Here is a tiny trained network, its code and every weight. The questions are about switching its units off for an input and a class, where a switched-off unit gives its printed mean instead of its output.

import numpy as np


def w(rows, s, z=0):
    codes = np.array(rows[::2]) - 128.0
    scale = np.full(codes.shape[1], s)
    scale[-1] = z or s
    return codes * scale


def norm(h):
    return h / np.sqrt((h * h).mean(-1, keepdims=True) + 1e-5)


def f(y):
    return np.maximum(y, 0)


def log_softmax(a):
    a = a - a.max(-1, keepdims=True)
    return a - np.log(np.exp(a).sum(-1, keepdims=True))


def net(x, mask):
    res = np.array(x, float).reshape(1, 2) / 4 @ E
    u = 0
    for l in range(2):
        y = f(norm(res) @ A[l][:, :-1].T + A[l][:, -1])
        res = res + np.where(mask[u : u + 14], y, B[l][:, -1]) @ B[l][:, :-1]
        u += 14
    return log_softmax(norm(res)[-1] @ U[:, :-1].T + U[:, -1])


A, B = {}, {}
E = w([
[68,97,183,107,64,29,2,194],'x0',
[150,124,214,166,150,118,62,37],'x1',
],0.0072)
A[0] = w([
[116,173,56,141,86,182,226,154,98],'L0N1',
[168,244,98,100,130,170,168,60,56],'L0N2',
[138,143,83,102,102,199,236,165,88],'L0N3',
[123,165,129,65,67,133,157,160,98],'L0N4',
[157,137,196,218,133,148,123,45,101],'L0N5',
[88,118,90,149,91,119,114,206,89],'L0N6',
[138,164,76,61,121,172,191,144,74],'L0N7',
[214,118,79,176,227,129,84,77,53],'L0N8',
[158,138,139,111,182,129,179,115,2],'L0N9',
[194,127,109,94,192,125,213,126,82],'L0N10',
[156,137,141,254,243,184,154,122,21],'L0N11',
[156,172,106,144,175,189,184,88,69],'L0N12',
[171,154,123,212,198,190,156,121,86],'L0N13',
[225,196,63,136,142,213,229,79,117],'L0N14',
],0.0089,0.0073)
B[0] = w([
[205,158,124,66,151,118,202,127,199],'L0N1',
[28,162,178,177,123,166,106,102,178],'L0N2',
[210,166,118,121,127,120,90,132,200],'L0N3',
[128,156,133,165,152,131,128,15,154],'L0N4',
[138,129,186,16,181,109,222,110,192],'L0N5',
[128,116,113,151,83,125,61,216,170],'L0N6',
[162,115,89,72,121,50,190,167,177],'L0N7',
[160,122,149,210,31,168,80,85,164],'L0N8',
[228,1,78,178,97,20,153,101,137],'L0N9',
[112,40,174,88,120,80,93,142,179],'L0N10',
[182,168,61,213,44,152,31,131,175],'L0N11',
[12,103,176,151,129,172,126,77,189],'L0N12',
[72,92,175,88,162,161,148,154,185],'L0N13',
[11,134,139,142,111,162,96,177,248],'L0N14',
],0.0087,0.013)
A[1] = w([
[252,75,159,126,136,91,124,30,51],'L1N1',
[75,95,114,215,122,175,141,93,6],'L1N2',
[143,157,123,99,182,178,153,78,182],'L1N3',
[86,168,92,161,92,178,151,166,105],'L1N4',
[93,141,136,192,157,146,111,103,39],'L1N5',
[101,86,145,203,150,189,95,70,30],'L1N6',
[107,133,200,110,128,131,150,96,178],'L1N7',
[85,89,153,165,171,159,98,39,83],'L1N8',
[109,161,142,200,105,186,151,112,47],'L1N9',
[236,90,159,111,153,96,139,85,2],'L1N10',
[243,163,72,101,142,122,110,155,19],'L1N11',
[118,194,125,132,131,117,139,146,154],'L1N12',
[215,138,161,100,119,92,123,69,8],'L1N13',
[248,157,86,132,115,70,147,147,9],'L1N14',
],0.013,0.0042)
B[1] = w([
[150,56,172,155,224,45,207,144,178],'L1N1',
[199,193,56,237,89,147,52,85,186],'L1N2',
[74,135,191,99,102,143,95,186,168],'L1N3',
[168,137,179,97,170,71,142,87,192],'L1N4',
[130,156,114,192,55,161,65,88,162],'L1N5',
[92,154,170,201,87,165,43,70,196],'L1N6',
[158,134,63,121,166,114,210,139,254],'L1N7',
[170,198,77,222,118,150,166,58,218],'L1N8',
[141,100,90,178,85,82,70,98,179],'L1N9',
[200,32,177,130,160,36,199,95,167],'L1N10',
[184,11,39,136,71,223,82,4,180],'L1N11',
[134,131,147,100,123,181,135,120,158],'L1N12',
[182,47,38,147,218,78,221,125,172],'L1N13',
[200,39,19,103,55,206,76,24,181],'L1N14',
],0.011,0.0092)
U = w([
[39,208,202,49,143,190,218,185,205],'0',
[191,223,107,151,185,170,99,183,10],'1',
[186,193,119,155,208,205,83,190,10],'2',
[81,220,177,248,77,206,106,42,221],'3',
[84,123,192,129,55,54,29,225,196],'4',
[201,50,190,172,194,33,199,108,160],'5',
[218,53,62,64,52,189,95,72,197],'6',
[175,205,110,138,200,177,83,165,10],'7',
],0.017,0.011)

Each question gives the input, the list of numbers given to net, and the class t.
The units are the neurons (one row each of A and B). Each row of codes is followed by its name. A weight is (code - 128) times the scale printed after its matrix; where a second scale follows, it is the last column's (A, B and U).
mask holds one flag per neuron, layer by layer. A switched-off neuron (its flag False) gives its mean, the last column of its row in B, instead of its output. The means were averaged over made-up inputs and are rounded, as every weight is.
A unit's drop is (log p(t) with every unit on - log p(t) with that unit switched off) / (log p(t) with every unit on - log p(t) with every unit switched off).
most important unit: the unit with the biggest drop
top k neurons: the k neurons with the biggest drops, biggest first
k most important neurons of layer l: the k neurons of layer l with the biggest drops, biggest first
drop of u: that unit's drop, to one decimal
input [-1,-2], class 0: top neuron : [L0N14]
input [-1,6], class 5: top 2 neurons : [L0N14; L0N5]
input [2,-1], class 4: 2 most important neurons of layer 0 : [L0N1; L0N3]
input [4,3], class 5: top 4 neurons : [L0N14; L0N12; L0N2; L0N6]
input [-2,-1], class 0: 2 most important neurons of layer 0 : [L0N7; L0N1]
input [6,5], class 5: top 2 neurons : [L0N14; L0N12]
input [2,1], class 4: top 4 neurons : [L0N3; L0N1; L0N5; L0N12]
input [-2,-4], class 0: top 2 neurons : [L0N14; L0N11]
input [7,3], class 4: top 3 neurons : [L0N12; L0N1; L0N5]
input [3,-2], class 4: top 3 neurons : [L0N1; L0N3; L0N7]
input [8,4], class 4: 2 most important neurons of layer 0 : [L0N12; L0N1]
input [-3,-1], class 3: top 2 neurons : [L0N12; L0N2]
input [8,6], class 5: top 4 neurons : [L0N14; L0N12; L0N2; L0N6]
input [5,-6], class 4: top 2 neurons : [L0N1; L0N3]
input [-5,-1], class 3: most important unit : L0N12
input [8,3], class 4: drop of L0N12 : 0.1
input [-5,-8], class 0: drop of L0N14 : 0.8
input [5,5], class 5: drop of L0N12 : 0.3
